Where the symbols take the units:
ξ: J968->J915, J308->J172, J234->J961, J795->J878, J635->J542, J391->J717, J439->J941, J130->J843, J242->J299, J550->J308, J51->J99, J158->J600, J393->J229, J172->J100, J323->J130, J230->J138, J915->J234, J495->J897, J569->J968, J307->J393, J229->J158, J247->J92, J717->J709, J600->J637, J808->J103, J881->J795, J103->J538, J364->J522, J542->J566, J451->J879, J853->J242, J879->J333, J771->J814, J461->J153, J157->J607, J988->J569, J774->J168, J877->J584, J637->J409, J138->J461, J388->J295, J333->J853, J594->J165, J287->J230, J522->J877, J165->J988, J878->J388, J446->J459, J897->J133, J584->J635, J133->J135, J153->J446, J814->J268, J607->J323, J951->J495, J220->J951, J538->J439, J277->J307, J271->J277, J709->J451, J856->J771, J348->J51, J268->J220, J135->J747, J295->J594, J958->J881, J299->J808, J961->J287, J566->J157, J100->J271, J690->J208, J820->J247, J843->J690, J747->J364, J459->J348, J168->J856, J99->J820, J208->J774, J941->J550, J92->J958, J409->J391
ρ: J968->J308, J308->J130, J234->J100, J795->J242, J635->J569, J391->J495, J439->J157, J130->J230, J242->J877, J550->J323, J51->J391, J158->J814, J393->J856, J172->J843, J323->J287, J230->J307, J915->J172, J495->J958, J569->J550, J307->J168, J229->J771, J247->J451, J717->J897, J600->J268, J808->J635, J881->J853, J103->J542, J364->J295, J542->J968, J451->J135, J853->J522, J879->J747, J771->J51, J461->J229, J157->J234, J988->J941, J774->J446, J877->J165, J637->J220, J138->J393, J388->J808, J333->J364, J594->J538, J287->J277, J522->J594, J165->J439, J878->J299, J446->J600, J897->J881, J584->J988, J133->J795, J153->J158, J814->J99, J607->J961, J951->J92, J220->J247, J538->J566, J277->J774, J271->J208, J709->J133, J856->J348, J348->J409, J268->J820, J135->J878, J295->J103, J958->J333, J299->J584, J961->J271, J566->J915, J100->J690, J690->J461, J820->J709, J843->J138, J747->J388, J459->J637, J168->J459, J99->J717, J208->J153, J941->J607, J92->J879, J409->J951
σ: J968->J941, J308->J607, J234->J308, J795->J333, J635->J165, J391->J220, J439->J542, J130->J961, J242->J364, J550->J157, J51->J637, J158->J856, J393->J774, J172->J323, J323->J234, J230->J271, J915->J550, J495->J247, J569->J439, J307->J208, J229->J168, J247->J717, J717->J951, J600->J771, J808->J877, J881->J879, J103->J584, J364->J878, J542->J988, J451->J897, J853->J747, J879->J133, J771->J459, J461->J307, J157->J968, J988->J538, J774->J461, J877->J295, J637->J814, J138->J277, J388->J242, J333->J135, J594->J808, J287->J100, J522->J388, J165->J103, J878->J853, J446->J229, J897->J92, J584->J594, J133->J958, J153->J393, J814->J348, J607->J915, J951->J820, J220->J99, J538->J635, J277->J690, J271->J843, J709->J495, J856->J446, J348->J600, J268->J51, J135->J881, J295->J299, J958->J451, J299->J522, J961->J172, J566->J569, J100->J130, J690->J230, J820->J391, J843->J287, J747->J795, J459->J158, J168->J153, J99->J409, J208->J138, J941->J566, J92->J709, J409->J268

In the rows, 500 stands for zero.

The rows follow the links: the fewer symbols apart two units are, the more alike their rows tend to be.

Row, then unit:
[ 551,  655,  557,  241,  408,  543,  611,  606,  505,  289,  437,  550,  681,  437,  648,  618,  191,  643,  352,  691,  650,  433,  323,  653,  341,  508,  407,  590,  402,  270,  682,  394,  464,  510,  268,  569,  130,  397,  317,  135,  468] | J594
[ 794,  649,  546,  480,  357,  629,  335,  736,  532,  442,  520,  208,  363,  459,  625,  599,  647,  522,  663,  333,  599,  283,  570,  451,  638,  326,  461,  541,  386,  312,  498,  643,  744,  456,  449,  127,  609,  839,  322,  628,  430] | J308
[ 538,  643,  583,  223,  409,  540,  572,  585,  513,  316,  423,  548,  659,  447,  647,  658,  194,  614,  332,  711,  652,  404,  319,  642,  301,  544,  417,  570,  406,  278,  644,  414,  479,  517,  243,  555,  102,  407,  335,  140,  517] | J808
[ 775,  839,  505,  325,  364,  586,  357,  875,  561,  423,  617,  517,  536,  444,  722,  412,  375,  734,  647,  303,  632,  454,  456,  508,  681,  303,  378,  649,  534,  353,  604,  491,  541,  451,  427,  398,  558,  848,  276,  419,  291] | J941
[ 324,  584,  473,  415,  576,  395,  468,  388,  556,  607,  650,  982,  697,  550,  489,  314,  364,  578,  368,  552,  530,  700,  435,  551,  459,  740,  417,  540,  723,  730,  487,  412,  248,  540,  472,  957,  382,  437,  655,  399,  591] | J451
[ 289,  543,  460,  430,  579,  378,  505,  378,  539,  588,  605,  957,  693,  553,  458,  316,  344,  561,  357,  577,  497,  716,  430,  551,  451,  706,  437,  510,  704,  727,  494,  378,  242,  536,  478,  955,  390,  363,  659,  381,  562] | J897
[ 610,  356,  501,  601,  464,  590,  609,  565,  389,  385,  326,   16,  300,  444,  480,  674,  592,  409,  647,  481,  419,  336,  583,  443,  527,  240,  606,  453,  285,  261,  528,  548,  713,  433,  559,   54,  608,  471,  342,  593,  376] | J100
[ 449,  340,  448,  758,  576,  465,  387,  381,  497,  705,  554,  437,  331,  569,  368,  402,  823,  349,  629,  315,  363,  563,  679,  359,  656,  525,  585,  425,  593,  729,  308,  628,  554,  507,  706,  427,  841,  602,  694,  880,  559] | J158
[ 562,  722,  618,  300,  374,  529,  309,  460,  638,  560,  629,  730,  689,  526,  633,  626,  476,  493,  275,  596,  712,  370,  426,  588,  354,  856,  371,  550,  513,  518,  446,  614,  540,  590,  211,  695,  169,  678,  527,  380,  818] | J878
[ 681,  783,  498,  278,  404,  553,  516,  814,  523,  324,  537,  613,  625,  409,  712,  408,  202,  779,  568,  458,  635,  534,  352,  581,  566,  318,  394,  649,  524,  319,  696,  375,  432,  446,  410,  527,  411,  634,  264,  234,  251] | J542
[ 577,  692,  622,  267,  371,  548,  368,  461,  613,  494,  581,  644,  684,  495,  624,  674,  439,  482,  245,  657,  720,  323,  400,  605,  328,  800,  376,  561,  439,  432,  466,  594,  561,  593,  193,  640,  102,  607,  488,  331,  789] | J242
[ 825,  741,  547,  440,  361,  626,  324,  795,  560,  461,  591,  315,  418,  459,  664,  532,  582,  595,  653,  299,  614,  330,  549,  458,  667,  335,  448,  588,  452,  342,  508,  624,  685,  466,  440,  199,  608,  893,  299,  583,  409] | J915
[ 653,  772,  505,  262,  422,  545,  541,  793,  525,  324,  527,  601,  635,  413,  705,  420,  181,  767,  537,  501,  619,  532,  337,  594,  527,  313,  370,  646,  512,  307,  716,  349,  426,  448,  399,  539,  371,  585,  256,  199,  265] | J988
[ 301,  200,  505,  714,  588,  454,  503,  173,  491,  660,  440,  392,  376,  579,  300,  599,  781,  221,  435,  585,  362,  476,  624,  432,  418,  702,  622,  328,  464,  665,  312,  614,  569,  570,  581,  481,  543,  343,  752,  743,  745] | J51
[ 449,  254,  400,  703,  587,  493,  716,  542,  373,  421,  323,  209,  310,  461,  386,  440,  485,  495,  719,  437,  301,  587,  554,  434,  593,  126,  643,  424,  419,  407,  596,  392,  477,  401,  753,  257,  797,  293,  419,  579,  195] | J138

Each walk starts at a row. The symbols on each line, taken left to right, move it on to the next unit.
Each answer is a row, close to the row of the unit it stands for.
---
[ 444,  340,  379,  725,  633,  449,  523,  498,  436,  605,  511,  445,  335,  523,  369,  300,  658,  477,  735,  292,  303,  658,  646,  368,  713,  286,  611,  449,  601,  663,  450,  489,  456,  427,  799,  423,  932,  501,  582,  770,  300]
σ ξ ξ ρ -> [ 368,  240,  504,  736,  585,  447,  441,  218,  477,  686,  484,  397,  350,  587,  318,  572,  840,  214,  487,  496,  376,  464,  653,  411,  478,  674,  620,  364,  503,  684,  271,  649,  578,  551,  598,  457,  650,  455,  734,  813,  725]
σ ξ ρ σ ξ ρ -> [ 252,  483,  448,  464,  617,  381,  564,  355,  507,  591,  558,  918,  672,  543,  431,  328,  330,  552,  373,  603,  463,  731,  424,  553,  421,  700,  464,  491,  693,  725,  501,  365,  223,  536,  505,  952,  398,  313,  671,  370,  546]
---
[ 444,  359,  413,  758,  589,  466,  428,  448,  475,  674,  566,  463,  308,  554,  358,  349,  767,  405,  679,  277,  348,  591,  683,  352,  727,  421,  584,  430,  615,  709,  338,  569,  512,  476,  763,  432,  892,  583,  638,  859,  457]
ρ ρ ξ ξ -> [ 166,  260,  443,  574,  645,  366,  666,  189,  443,  561,  387,  650,  559,  553,  321,  487,  443,  381,  349,  711,  368,  642,  473,  534,  305,  659,  573,  409,  552,  637,  482,  381,  331,  530,  563,  802,  401,   98,  702,  430,  597]
ρ σ σ ξ ξ ξ -> [ 480,  711,  556,  349,  448,  469,  303,  460,  645,  641,  695,  934,  712,  561,  586,  409,  486,  552,  325,  512,  646,  531,  457,  532,  471,  809,  355,  579,  658,  697,  413,  534,  386,  574,  342,  859,  309,  677,  625,  459,  715]
---
[ 431,  303,  454,  765,  565,  477,  407,  340,  495,  706,  552,  432,  325,  561,  352,  431,  848,  318,  595,  334,  379,  543,  694,  350,  626,  559,  591,  408,  573,  713,  295,  631,  563,  536,  682,  446,  788,  606,  705,  876,  608]
ρ σ ξ ξ ρ σ -> [ 176,  277,  464,  558,  657,  376,  686,  214,  455,  542,  440,  717,  583,  546,  337,  460,  387,  418,  347,  716,  388,  662,  455,  548,  325,  663,  556,  412,  585,  661,  508,  374,  287,  526,  560,  831,  388,  108,  689,  414,  575]
ρ σ ρ ρ -> [ 549,  731,  607,  306,  388,  521,  273,  459,  650,  601,  666,  804,  697,  547,  602,  536,  518,  515,  297,  547,  699,  426,  441,  574,  401,  870,  352,  569,  576,  608,  396,  602,  491,  586,  270,  756,  223,  723,  577,  426,  788]
---
[ 192,  198,  459,  644,  630,  396,  664,  149,  440,  562,  373,  545,  502,  560,  289,  561,  533,  313,  346,  710,  345,  583,  500,  513,  313,  676,  617,  378,  490,  634,  431,  457,  410,  541,  565,  662,  413,  100,  720,  510,  664]
σ σ ρ σ σ -> [ 175,  208,  464,  623,  643,  393,  681,  171,  440,  556,  390,  600,  521,  561,  303,  533,  487,  331,  342,  724,  361,  628,  474,  527,  293,  674,  596,  367,  523,  642,  448,  433,  354,  542,  564,  735,  401,   95,  711,  472,  637]
σ ρ σ σ ξ -> [ 229,  439,  447,  476,  621,  365,  597,  305,  497,  569,  529,  890,  660,  550,  410,  361,  343,  517,  349,  623,  455,  727,  424,  556,  408,  684,  492,  473,  668,  713,  511,  358,  230,  530,  536,  928,  391,  239,  665,  367,  555]
---
[ 734,  823,  506,  306,  404,  560,  429,  848,  560,  373,  609,  589,  598,  432,  724,  381,  284,  786,  607,  374,  632,  508,  405,  549,  650,  301,  375,  669,  545,  347,  655,  431,  469,  451,  415,  465,  494,  755,  271,  322,  256]
ξ ρ ρ ρ σ σ ξ -> [ 468,  259,  422,  658,  581,  514,  728,  529,  351,  381,  298,  129,  302,  458,  411,  528,  493,  473,  689,  476,  325,  536,  543,  447,  553,  162,  645,  436,  381,  340,  596,  421,  553,  405,  709,  196,  718,  289,  398,  555,  237]
σ ρ ξ ξ ρ -> [ 433,  313,  456,  742,  569,  479,  397,  319,  499,  710,  556,  433,  325,  574,  339,  484,  858,  300,  563,  369,  375,  525,  694,  382,  590,  589,  606,  400,  540,  722,  277,  636,  575,  525,  657,  435,  769,  581,  719,  875,  658]
---
[ 824,  803,  521,  380,  345,  608,  323,  836,  552,  438,  621,  428,  496,  439,  710,  463,  498,  670,  650,  286,  631,  395,  522,  463,  691,  314,  397,  626,  482,  360,  551,  549,  625,  451,  443,  295,  603,  904,  299,  521,  364]
ξ σ σ ρ -> [ 761,  534,  549,  521,  381,  614,  440,  667,  495,  445,  457,  100,  338,  464,  587,  661,  670,  464,  633,  382,  541,  274,  579,  444,  583,  313,  516,  510,  321,  267,  497,  648,  760,  452,  460,   49,  610,  733,  327,  625,  459]
ξ ρ ρ ρ σ σ ξ -> [ 457,  359,  409,  759,  617,  445,  478,  470,  468,  648,  559,  470,  324,  539,  364,  319,  734,  428,  711,  276,  337,  642,  655,  347,  724,  376,  601,  437,  619,  711,  382,  546,  478,  475,  781,  423,  909,  559,  632,  820,  406]
---
[ 589,  719,  513,  256,  424,  534,  593,  729,  524,  293,  495,  600,  664,  408,  677,  473,  136,  739,  475,  571,  624,  506,  317,  600,  445,  354,  392,  633,  475,  284,  724,  326,  410,  454,  365,  559,  299,  474,  267,  136,  303]
σ ξ σ ξ -> [ 714,  812,  516,  299,  405,  554,  458,  845,  557,  353,  567,  589,  607,  420,  732,  391,  241,  792,  589,  400,  634,  513,  387,  555,  606,  300,  379,  651,  530,  358,  674,  400,  443,  437,  411,  489,  460,  679,  256,  283,  253]
ρ ξ ξ σ -> [ 783,  602,  547,  508,  368,  634,  386,  715,  516,  437,  492,  143,  351,  460,  606,  641,  661,  496,  657,  358,  553,  271,  586,  442,  607,  331,  509,  530,  347,  290,  487,  665,  744,  462,  453,   75,  604,  790,  322,  617,  453]
